Moves between points:
z: sed->nar, zin->bap, sis->tun, tor->laz, kof->ruf, suf->fof, rov->vik, puf->zaz, sem->ruk, gak->rem, zet->sab, gep->lil, bof->kul, kov->nen, vem->ral, guf->non, buk->guf, lak->bal, zur->pib, bes->vin, vis->bil, sel->kof, kog->kub, zod->roz, mif->bez, lun->mif, mit->til, ruv->duf, sot->fem, did->dig, lov->nug, vin->suf, rof->sed, nug->gel, lod->zur, zus->lup, fip->sot, laf->meb, ruf->nov, ral->liv, gel->lif, bar->sus, ruk->zet, vik->vov, goz->kez, kul->rof, zel->nal, liv->dip, fuv->luv, dif->zel, fim->gud, bur->goz, tos->das, nub->rav, sov->kel, pib->sel, sif->fim, kiz->zod, sus->ner, luv->bav, bez->rak, nal->zin, rit->dar, kez->paf, gek->fon, roz->gek, rem->sog, kad->gak, mus->vun, nuz->kov, rav->ven, fem->dif, kub->kur, bal->pif, nov->lon, rak->gep, ner->vis, lel->bur, vom->git, kef->fab, dar->tos, bil->gug, lub->lod, kel->rov, kot->fet, nid->sif, nuv->sem, zaz->ruv, lon->bar, fab->suk, rud->kad, vog->lak, gir->kot, paf->tig, kib->kog, tud->lel, bav->sov, lif->kif, tig->fuv, gud->mit, zap->tor, fon->zap, lur->rez, toz->nuv, voz->laf, rif->voz, ven->vem, far->lur, bap->sis, fof->nus, kif->lun, nar->kib, sog->nuz, git->tud, kav->nid, vov->buk, raf->did, sab->vug, dig->mus, gug->far, kur->vog, nen->bes, pif->vuk, dip->fip, lil->rit, vun->kav, rez->gir, gis->toz, vug->puf, lup->bof, vuk->rif, tun->kef, duf->mon, mon->lub, laz->gis, suk->zus, fet->raf, til->lov, meb->zug, nus->vom, das->nub, non->kiz, zug->rud
s: sed->paf, zin->bes, sis->suf, tor->raf, kof->rak, suf->zet, rov->bar, puf->mit, sem->kav, gak->zap, zet->sif, gep->kur, bof->bur, kov->toz, vem->meb, guf->bil, buk->vis, lak->rov, zur->lun, bes->sem, vis->nub, sel->bez, kog->luv, zod->lur, mif->kib, lun->nar, mit->suk, ruv->lov, sot->rem, did->dif, lov->lup, vin->ruk, rof->kez, nug->bof, lod->kif, zus->tud, fip->gak, laf->kiz, ruf->gep, ral->zug, gel->kul, bar->dar, ruk->nid, vik->sus, goz->lub, kul->goz, zel->kov, liv->rud, fuv->sel, dif->nuz, fim->kef, bur->mon, tos->pif, nub->rif, sov->nov, pib->mif, sif->tun, kiz->far, sus->tos, luv->kof, bez->kog, nal->nen, rit->lak, kez->lod, gek->gir, roz->rez, rem->tor, kad->fon, mus->nal, nuz->gis, rav->voz, fem->sog, kub->bav, bal->vik, nov->lil, rak->kub, ner->das, lel->duf, vom->puf, kef->nus, dar->bal, bil->rav, lub->lif, kel->lon, kot->fip, nid->sis, nuv->vun, zaz->til, lon->rit, fab->vom, rud->gek, vog->kel, gir->dip, paf->zur, kib->fuv, tud->ruv, bav->ruf, lif->rof, tig->pib, gud->fab, zap->fet, fon->kot, lur->ral, toz->mus, voz->non, rif->guf, ven->laf, far->vem, bap->vin, fof->sab, kif->sed, nar->tig, sog->laz, git->zaz, kav->bap, vov->ner, raf->fem, sab->fim, dig->zel, gug->ven, kur->sov, nen->nuv, pif->vov, dip->kad, lil->vog, vun->zin, rez->liv, gis->dig, vug->gud, lup->lel, vuk->buk, tun->fof, duf->nug, mon->gel, laz->did, suk->git, fet->sot, til->zus, meb->zod, nus->vug, das->vuk, non->gug, zug->roz
v: sed->kif, zin->vun, sis->nid, tor->rem, kof->luv, suf->sis, rov->lak, puf->vom, sem->bes, gak->fip, zet->suf, gep->ruf, bof->nug, kov->zel, vem->far, guf->rif, buk->vuk, lak->rit, zur->paf, bes->zin, vis->buk, sel->fuv, kog->bez, zod->meb, mif->pib, lun->zur, mit->puf, ruv->tud, sot->fet, did->laz, lov->ruv, vin->bap, rof->lif, nug->duf, lod->kez, zus->til, fip->kot, laf->ven, ruf->bav, ral->lur, gel->mon, bar->rov, ruk->vin, vik->bal, goz->kul, kul->gel, zel->dig, liv->rez, fuv->kib, dif->did, fim->sab, bur->bof, tos->sus, nub->vis, sov->kur, pib->tig, sif->zet, kiz->laf, sus->vik, luv->kog, bez->sel, nal->mus, rit->lon, kez->rof, gek->rud, roz->zug, rem->sot, kad->dip, mus->toz, nuz->dif, rav->bil, fem->raf, kub->rak, bal->dar, nov->sov, rak->kof, ner->vov, lel->lup, vom->fab, kef->fim, dar->bar, bil->guf, lub->goz, kel->vog, kot->fon, nid->ruk, nuv->nen, zaz->git, lon->kel, fab->gud, rud->liv, vog->lil, gir->gek, paf->sed, kib->mif, tud->zus, bav->kub, lif->lub, tig->nar, gud->vug, zap->gak, fon->kad, lur->zod, toz->kov, voz->rav, rif->nub, ven->gug, far->kiz, bap->kav, fof->tun, kif->lod, nar->lun, sog->fem, git->suk, kav->sem, vov->pif, raf->tor, sab->fof, dig->gis, gug->non, kur->gep, nen->nal, pif->tos, dip->gir, lil->nov, vun->nuv, rez->roz, gis->nuz, vug->nus, lup->lov, vuk->das, tun->sif, duf->lel, mon->bur, laz->sog, suk->mit, fet->zap, til->zaz, meb->vem, nus->kef, das->ner, non->voz, zug->ral
h: sed->rof, zin->nal, sis->bap, tor->zap, kof->sel, suf->vin, rov->kel, puf->vug, sem->nuv, gak->kad, zet->ruk, gep->rak, bof->lup, kov->nuz, vem->ven, guf->buk, buk->vov, lak->vog, zur->lod, bes->nen, vis->ner, sel->pib, kog->kib, zod->kiz, mif->lun, lun->kif, mit->gud, ruv->zaz, sot->fip, did->raf, lov->til, vin->bes, rof->kul, nug->lov, lod->lub, zus->suk, fip->dip, laf->voz, ruf->kof, ral->vem, gel->nug, bar->lon, ruk->sem, vik->rov, goz->bur, kul->bof, zel->dif, liv->ral, fuv->tig, dif->fem, fim->sif, bur->lel, tos->dar, nub->das, sov->bav, pib->zur, sif->nid, kiz->non, sus->bar, luv->fuv, bez->mif, nal->zel, rit->lil, kez->goz, gek->roz, roz->zod, rem->gak, kad->rud, mus->dig, nuz->sog, rav->nub, fem->sot, kub->kog, bal->lak, nov->ruf, rak->bez, ner->sus, lel->tud, vom->nus, kef->tun, dar->rit, bil->vis, lub->mon, kel->sov, kot->gir, nid->kav, nuv->toz, zaz->puf, lon->nov, fab->kef, rud->zug, vog->kur, gir->rez, paf->kez, kib->nar, tud->git, bav->luv, lif->gel, tig->paf, gud->fim, zap->fon, fon->gek, lur->far, toz->gis, voz->rif, rif->vuk, ven->rav, far->gug, bap->zin, fof->suf, kif->lif, nar->sed, sog->rem, git->vom, kav->vun, vov->vik, raf->fet, sab->zet, dig->did, gug->bil, kur->kub, nen->kov, pif->bal, dip->liv, lil->gep, vun->mus, rez->lur, gis->laz, vug->sab, lup->zus, vuk->pif, tun->sis, duf->ruv, mon->duf, laz->tor, suk->fab, fet->kot, til->mit, meb->laf, nus->fof, das->tos, non->guf, zug->meb

In the rows, 530 stands for zero.

The rows follow the links: the fewer symbols apart two points are, the more alike their rows tend to be.

Point, then a row for it; each showing differs a little:
gud	[594, 460, 434, 688, 546, 525, 581, 781, 553, 573, 687, 150, 654, 350, 806, 493, 584, 656, 312, 499, 266, 407, 403, 584, 544, 682, 366, 721, 604, 362, 483, 277, 753, 512, 623, 747, 441, 427]
sog	[814, 628, 510, 642, 627, 389, 587, 539, 605, 640, 422, 331, 650, 850, 572, 296, 441, 657, 359, 415, 636, 640, 378, 530, 827, 383, 464, 716, 626, 354, 533, 290, 770, 413, 732, 498, 550, 722]
mon	[312, 293, 391, 602, 459, 648, 444, 636, 437, 422, 670, 410, 509, 87, 526, 774, 592, 441, 519, 608, 251, 299, 678, 517, 285, 776, 521, 549, 434, 578, 470, 647, 452, 652, 457, 628, 539, 323]
fab	[576, 474, 431, 674, 576, 521, 586, 770, 558, 572, 695, 169, 652, 320, 806, 503, 573, 666, 313, 493, 242, 396, 419, 589, 557, 676, 373, 738, 607, 389, 454, 273, 753, 508, 617, 750, 438, 415]
bof	[330, 304, 368, 604, 510, 625, 414, 629, 457, 403, 666, 409, 523, 60, 509, 788, 557, 481, 480, 593, 234, 298, 694, 530, 339, 772, 538, 629, 431, 591, 400, 630, 456, 643, 477, 601, 529, 333]
lak	[335, 536, 651, 349, 423, 626, 506, 390, 475, 470, 498, 877, 383, 518, 404, 635, 584, 369, 812, 628, 678, 584, 655, 504, 308, 508, 638, 224, 460, 718, 630, 811, 262, 606, 320, 446, 547, 478]
rov	[347, 544, 664, 354, 406, 622, 518, 400, 468, 484, 487, 863, 385, 549, 408, 614, 594, 363, 821, 629, 672, 589, 628, 491, 298, 504, 627, 198, 474, 698, 661, 794, 275, 600, 329, 460, 542, 473]
mif	[286, 668, 687, 342, 486, 672, 632, 646, 581, 500, 782, 728, 454, 246, 822, 633, 706, 593, 645, 606, 352, 502, 478, 662, 324, 643, 456, 389, 573, 681, 509, 499, 436, 570, 320, 743, 352, 292]
tos	[442, 635, 756, 332, 374, 591, 615, 460, 509, 561, 488, 839, 393, 720, 553, 477, 646, 399, 842, 608, 743, 675, 497, 516, 325, 445, 569, 129, 550, 634, 750, 695, 353, 563, 332, 530, 477, 505]
rak	[265, 744, 658, 270, 590, 642, 528, 442, 612, 424, 708, 965, 410, 274, 576, 731, 587, 596, 664, 587, 469, 551, 612, 646, 448, 545, 593, 472, 499, 819, 366, 618, 298, 561, 357, 530, 443, 407]
ven	[580, 796, 659, 345, 650, 465, 530, 280, 639, 519, 423, 917, 466, 806, 364, 478, 434, 597, 611, 487, 800, 735, 542, 565, 756, 289, 649, 540, 524, 672, 457, 577, 404, 463, 553, 318, 566, 711]
vun	[724, 330, 287, 782, 618, 405, 416, 525, 490, 519, 389, 192, 660, 572, 323, 513, 364, 541, 279, 439, 505, 442, 593, 438, 744, 531, 550, 835, 478, 357, 436, 479, 692, 503, 762, 405, 675, 674]
sif	[667, 280, 370, 789, 457, 490, 549, 761, 439, 599, 534, 18, 651, 480, 661, 451, 566, 491, 354, 496, 355, 388, 459, 463, 477, 668, 405, 614, 564, 276, 632, 392, 771, 548, 634, 689, 538, 478]
nuz	[794, 616, 446, 643, 690, 389, 524, 507, 606, 602, 439, 345, 658, 757, 502, 360, 394, 682, 301, 404, 589, 602, 433, 539, 878, 402, 510, 816, 589, 388, 422, 324, 741, 420, 773, 445, 573, 716]
guf	[549, 863, 762, 281, 575, 512, 623, 367, 640, 571, 494, 946, 445, 815, 542, 416, 529, 600, 693, 510, 788, 772, 442, 604, 655, 308, 570, 390, 585, 667, 548, 522, 422, 452, 469, 439, 466, 638]
paf	[326, 481, 603, 476, 395, 669, 606, 714, 493, 519, 732, 505, 475, 239, 794, 625, 722, 477, 647, 624, 319, 419, 501, 575, 199, 721, 441, 328, 549, 578, 615, 548, 478, 617, 321, 783, 393, 263]
das	[496, 752, 801, 302, 443, 567, 659, 444, 571, 594, 499, 877, 418, 799, 615, 401, 629, 488, 800, 581, 763, 738, 429, 558, 437, 388, 543, 189, 592, 631, 723, 593, 412, 509, 369, 532, 450, 547]
lov	[373, 419, 355, 597, 618, 605, 431, 621, 536, 411, 713, 415, 561, 54, 552, 767, 517, 606, 355, 543, 201, 304, 655, 595, 496, 735, 516, 794, 459, 594, 276, 503, 514, 584, 560, 592, 514, 380]
kul	[325, 281, 421, 594, 428, 655, 465, 662, 424, 450, 669, 403, 500, 117, 564, 740, 626, 414, 562, 615, 264, 305, 649, 509, 232, 774, 502, 467, 457, 561, 524, 653, 448, 657, 416, 657, 518, 300]
tun	[666, 295, 387, 781, 464, 504, 557, 774, 455, 604, 556, 24, 662, 469, 689, 441, 574, 518, 358, 502, 344, 389, 442, 478, 479, 682, 392, 606, 579, 284, 626, 376, 773, 549, 628, 705, 525, 467]
sem	[718, 242, 271, 822, 552, 427, 420, 589, 443, 543, 395, 106, 656, 548, 363, 505, 403, 482, 307, 468, 468, 399, 586, 406, 642, 578, 533, 769, 475, 313, 509, 497, 709, 537, 739, 464, 675, 624]
lur	[637, 596, 554, 479, 588, 440, 458, 258, 537, 517, 305, 763, 491, 850, 211, 479, 382, 474, 592, 492, 832, 682, 616, 460, 715, 320, 680, 522, 473, 598, 523, 678, 428, 492, 593, 253, 676, 760]
suk	[502, 514, 406, 625, 628, 545, 535, 721, 589, 507, 739, 288, 624, 195, 749, 599, 554, 703, 300, 490, 205, 377, 485, 630, 598, 697, 420, 816, 566, 479, 340, 304, 688, 519, 613, 697, 443, 397]
nen	[739, 398, 309, 761, 653, 396, 414, 496, 521, 532, 386, 242, 655, 601, 327, 501, 342, 572, 270, 430, 523, 468, 580, 460, 794, 489, 552, 859, 485, 388, 392, 446, 699, 484, 784, 398, 665, 705]
kub	[254, 722, 653, 267, 583, 652, 497, 429, 609, 414, 687, 971, 392, 287, 543, 729, 571, 578, 678, 583, 487, 553, 627, 650, 456, 543, 611, 467, 487, 828, 366, 641, 283, 556, 361, 512, 452, 415]
tig	[301, 618, 667, 378, 454, 680, 631, 681, 550, 509, 782, 644, 461, 245, 834, 624, 708, 561, 659, 614, 337, 474, 468, 640, 274, 676, 432, 361, 576, 629, 568, 502, 452, 588, 317, 764, 344, 286]
voz	[555, 847, 709, 298, 629, 490, 578, 322, 650, 541, 461, 948, 457, 815, 462, 441, 471, 617, 643, 500, 789, 768, 484, 603, 720, 291, 619, 479, 568, 689, 484, 542, 420, 446, 510, 378, 512, 686]
nug	[326, 325, 357, 615, 536, 622, 413, 614, 477, 413, 687, 423, 530, 53, 510, 800, 556, 499, 448, 579, 229, 293, 699, 542, 373, 762, 541, 665, 434, 598, 368, 608, 460, 626, 490, 592, 530, 350]
rif	[536, 866, 777, 280, 563, 517, 638, 376, 639, 578, 495, 940, 441, 824, 565, 408, 540, 601, 714, 525, 779, 776, 439, 604, 623, 322, 563, 364, 601, 660, 581, 522, 430, 454, 452, 468, 465, 628]

Each walk starts at a row. The symbols on each line, taken left to right, move it on to the next point.
Answer with the point's row; about right is enough.
start [502, 772, 803, 289, 470, 549, 670, 433, 586, 599, 502, 892, 423, 819, 625, 398, 621, 510, 780, 572, 771, 743, 429, 571, 467, 365, 549, 215, 602, 629, 693, 570, 415, 494, 376, 533, 449, 569]
h h s v s s z: [481, 722, 796, 318, 416, 577, 646, 439, 552, 594, 497, 859, 421, 781, 596, 419, 633, 466, 807, 583, 770, 709, 444, 551, 400, 401, 545, 169, 590, 627, 737, 620, 396, 528, 348, 547, 457, 536]
v h s v s z h v: [419, 586, 734, 344, 374, 603, 587, 449, 483, 537, 491, 834, 388, 664, 504, 521, 636, 367, 842, 623, 724, 645, 544, 504, 300, 462, 594, 141, 514, 654, 732, 736, 334, 576, 311, 503, 507, 494]
start [768, 585, 423, 677, 697, 389, 491, 486, 599, 570, 432, 344, 659, 707, 450, 408, 371, 682, 282, 408, 575, 567, 470, 528, 881, 418, 520, 855, 558, 402, 395, 329, 726, 422, 786, 428, 594, 729]
z s v z v z h: [733, 361, 303, 770, 640, 401, 412, 509, 500, 529, 398, 215, 659, 582, 317, 506, 354, 557, 280, 436, 517, 451, 590, 448, 765, 512, 557, 852, 487, 365, 410, 471, 689, 489, 782, 393, 666, 685]
z h h s v: [747, 497, 350, 703, 696, 391, 447, 477, 570, 540, 402, 311, 653, 647, 376, 466, 350, 640, 268, 413, 539, 522, 538, 496, 864, 453, 549, 875, 514, 399, 367, 405, 699, 448, 787, 396, 637, 720]
start [681, 241, 350, 819, 445, 485, 524, 724, 425, 587, 492, 10, 659, 498, 587, 456, 538, 477, 363, 512, 375, 378, 480, 431, 488, 661, 420, 616, 540, 266, 627, 439, 759, 549, 652, 646, 571, 507]
z z z v v z v h: [598, 445, 428, 698, 528, 522, 588, 781, 539, 593, 672, 132, 650, 365, 792, 479, 600, 636, 322, 493, 270, 400, 396, 567, 536, 679, 373, 695, 606, 352, 523, 277, 769, 514, 622, 752, 448, 429]
v z v h v v: [647, 347, 406, 752, 472, 507, 580, 775, 484, 604, 578, 48, 655, 441, 732, 439, 586, 562, 342, 506, 329, 393, 417, 507, 486, 662, 379, 627, 597, 288, 600, 339, 780, 531, 620, 726, 488, 450]
start [749, 526, 372, 692, 696, 393, 466, 483, 579, 548, 417, 325, 656, 665, 399, 440, 348, 659, 275, 409, 560, 538, 515, 516, 873, 445, 542, 874, 535, 397, 379, 377, 717, 443, 796, 409, 627, 724]
h s z s s h h h: [820, 620, 524, 639, 601, 385, 597, 554, 589, 659, 418, 323, 649, 871, 582, 282, 457, 647, 370, 428, 651, 648, 359, 516, 803, 387, 463, 672, 621, 343, 569, 304, 767, 413, 716, 509, 546, 712]
s h z h s h s: [836, 541, 548, 653, 512, 396, 614, 554, 532, 680, 352, 295, 628, 953, 561, 244, 487, 539, 462, 452, 720, 654, 356, 461, 695, 373, 471, 519, 627, 301, 702, 397, 763, 435, 676, 522, 565, 716]
start [449, 662, 770, 326, 397, 587, 635, 451, 520, 573, 495, 837, 406, 739, 577, 460, 644, 416, 826, 601, 754, 691, 475, 532, 348, 442, 555, 133, 563, 627, 761, 667, 375, 545, 334, 535, 472, 516]
h z s s z: [531, 827, 799, 283, 510, 530, 655, 403, 618, 586, 507, 909, 432, 820, 602, 400, 583, 566, 751, 536, 782, 768, 416, 589, 552, 343, 546, 282, 600, 654, 643, 531, 428, 468, 409, 507, 446, 597]
h v z s v: [518, 806, 800, 289, 489, 543, 661, 425, 593, 597, 508, 895, 436, 813, 625, 402, 604, 538, 760, 547, 779, 763, 429, 582, 505, 360, 545, 248, 605, 646, 656, 559, 428, 486, 398, 512, 447, 582]
start [266, 668, 627, 296, 575, 639, 481, 377, 573, 418, 626, 985, 392, 327, 441, 737, 545, 518, 693, 598, 545, 553, 677, 604, 442, 534, 639, 439, 463, 815, 397, 707, 250, 573, 362, 458, 496, 444]
s s s h h v: [262, 753, 671, 274, 575, 652, 542, 488, 622, 437, 746, 932, 412, 254, 646, 710, 610, 615, 654, 593, 432, 553, 563, 676, 440, 565, 559, 474, 527, 799, 379, 569, 332, 551, 353, 588, 412, 382]
h h z v v s s: [279, 717, 694, 310, 520, 672, 603, 595, 608, 485, 786, 808, 437, 247, 787, 651, 676, 617, 650, 600, 373, 508, 501, 678, 369, 612, 485, 413, 571, 730, 459, 508, 387, 560, 327, 694, 355, 317]
start [776, 437, 524, 640, 459, 412, 543, 420, 454, 626, 247, 403, 566, 989, 337, 314, 453, 403, 575, 489, 825, 656, 492, 382, 613, 370, 567, 419, 528, 369, 756, 591, 598, 505, 627, 388, 657, 740]
v h s v s z h v: [689, 488, 529, 558, 517, 426, 474, 320, 481, 561, 245, 610, 523, 909, 210, 424, 399, 414, 597, 508, 855, 660, 597, 410, 664, 324, 653, 470, 479, 493, 634, 682, 494, 500, 612, 282, 690, 770]
z z h z z v v z: [823, 578, 542, 644, 542, 399, 622, 555, 558, 676, 382, 302, 637, 927, 581, 249, 479, 581, 423, 444, 694, 657, 355, 487, 735, 378, 451, 581, 628, 304, 650, 343, 767, 433, 695, 524, 553, 713]
